arr = [142 125 138 137 101 141 115 137 146 137 138 137 113 145 131]
The entry just right of the centre entry -> 146
Find the entry just left of the smallest entry.
Answer: 137
The entry just right of 115: 137

array([136, 146, 153, 128, 151])
The largest entry: 153
Find the 1st entry from the right.
A: 151
The 1st entry -> 136

Questions about the grid below. Rows and columns are numbered from 1.
1) The entry at row 3, column 1?
2) The entry in the top-left corner?
3) The entry at row 2, column 1?
4) The maximum?
5) The entry at row 1, column 2?
6) The entry in row 1 and column 3?
7) The bottom-right entry?
8) The bottom entry of the column that holds the smallest entry?
115  129  135  140  125  141  128  123  104  149  134  132
139  131  139  107  131  117  125  137  147  114  139  121
149  144  124  144  115  138  130  130  123  137  130  145
134  114  104  121  106  122  113  131  123  126  125  133
138  131  112  113  122  121  115  137  148  113  136  119
115  137  153  118  125  139  138  134  136  119  143  120
108  129  109  144  128  143  134  123  132  119  113  120
128  121  145  116  101  132  139  136  129  117  129  139
1) 149
2) 115
3) 139
4) 153
5) 129
6) 135
7) 139
8) 101

[[136 115 134 139 121 123 127 116 136 121 107 131 130 111 127 140]
 [124 131 120 122 119 122 129 144 114 124 153 125 122 153 125 118]
 [134 115 131 136 119 120 128 120 132 119 114 130 129 119 127 137]
 [133 116 129 133 116 118 128 128 127 116 124 128 126 129 125 133]
 [129 121 122 127 110 116 129 142 116 118 147 125 121 158 123 122]
 [127 126 123 126 117 120 129 139 119 122 144 126 122 150 125 122]
 [134 117 130 135 119 120 128 124 129 120 120 129 128 124 126 135]
 [137 110 135 141 119 119 127 117 135 115 107 131 131 107 127 145]
 [134 117 134 136 128 125 127 116 137 124 105 130 132 108 129 137]
 [134 116 133 135 123 122 127 120 133 121 110 130 130 111 128 140]]
Counting starts at 1.
The entry at row 2, column 2: 131
The bottom entry of the column that holds the smallest entry: 110
The entry in row 3 and column 3 is 131
The entry in the bottom-left corner is 134
Which number is the entry at row 2, column 1?
Answer: 124
The entry at row 1, column 1: 136
The entry directly below 108: 111
The entry at row 3, column 1 -> 134
The entry at row 2, column 3: 120
Which number is the entry directly above the largest entry?
Answer: 129
The entry at row 1, column 3 -> 134
Which number is the entry in the top-right corner?
Answer: 140
Which number is the entry just left of the largest entry?
Answer: 121
The largest entry is 158
The entry at row 1, column 2 -> 115
The top entry of the column that holds the smallest entry: 107
The smallest entry is 105
The bottom-right entry: 140
The entry just left of the smallest entry: 124
The entry directly above 142 is 128
Which number is the top entry of the column that holds the largest entry?
Answer: 111

Read these off the table that follows.
1) Give the entry just right of the smallest entry.
2) Give the top-left entry.
3) Give the fourth entry from the end, reading row by row.
4) Give the largest entry in the last row.
5) Give the entry directly above the centre entry.
6) Give the entry in the bottom-right corner.
7) Give the second entry on the diagonal from the top-right corner.
8) Give the fourth entry in reading order.
[[137 114 143 133 114 154 129 119 122 128 114]
 [137 113 143 133 114 156 129 118 122 128 113]
 [135 111 138 137 117 149 124 124 124 124 122]
 [135 120 147 127 112 148 130 115 116 138 114]
 [136 112 141 135 116 153 127 121 123 126 117]
 [135 119 145 129 112 146 128 117 117 137 116]
 [135 123 147 126 112 148 132 114 116 140 112]]
1) 138
2) 137
3) 114
4) 148
5) 149
6) 112
7) 128
8) 133

Read these off the table that follows.
1) What is the 1st entry, reading row by row?
2) What is the entry just left of the centre entry?
3) What is the entry just right of 145?
4) What is the first entry in the row that holds the smallest entry?
5) What is the entry just left of the smallest entry?
6) What is the entry just left of the largest entry?
7) What is the entry directly above the centre entry?
8) What is the third-last entry, reading row by row?
[[129 114 133 117 139 137 126 120 139 142 141 116 135]
 [128 102 120 120 142 145 132 123 128 108 128 117 146]
 [130 115 128 131 131 141 130 116 134 132 134 125 101]]
1) 129
2) 145
3) 132
4) 130
5) 125
6) 117
7) 126
8) 134

[[129 127 132 130 136 131 130 134 115 133 121 133]
 [135 133 120 123 102 136 118 113 137 132 134 103]
 [121 126 124 127 138 124 134 132 136 117 130 137]
 [139 132 143 147 146 145 131 156 146 142 139 148]
 [131 121 124 137 151 116 128 123 106 118 108 153]
 [131 124 119 133 148 113 123 116 104 120 108 145]]
Indices start at 1.
The entry directly above the smallest entry is 136
The entry in the top-right corner: 133
The entry at row 1, column 2 -> 127
Find the entry at row 1, column 3.
132
The bottom-left entry is 131
The top-left entry: 129
Find the bottom entry of the column that holds the largest entry.
116
The entry at row 3, column 3: 124
Find the entry in the bottom-right corner.
145
Find the entry just left of 126.
121
The entry in row 2 and column 1 is 135
The entry directly below the largest entry -> 123
The smallest entry -> 102
Find the entry just right of 147.
146
Find the entry directly below the smallest entry.
138
The entry directly below 106 is 104
Find the entry in row 2 and column 2.
133
Find the bottom entry of the column that holds the smallest entry.
148
The entry just left of 119: 124
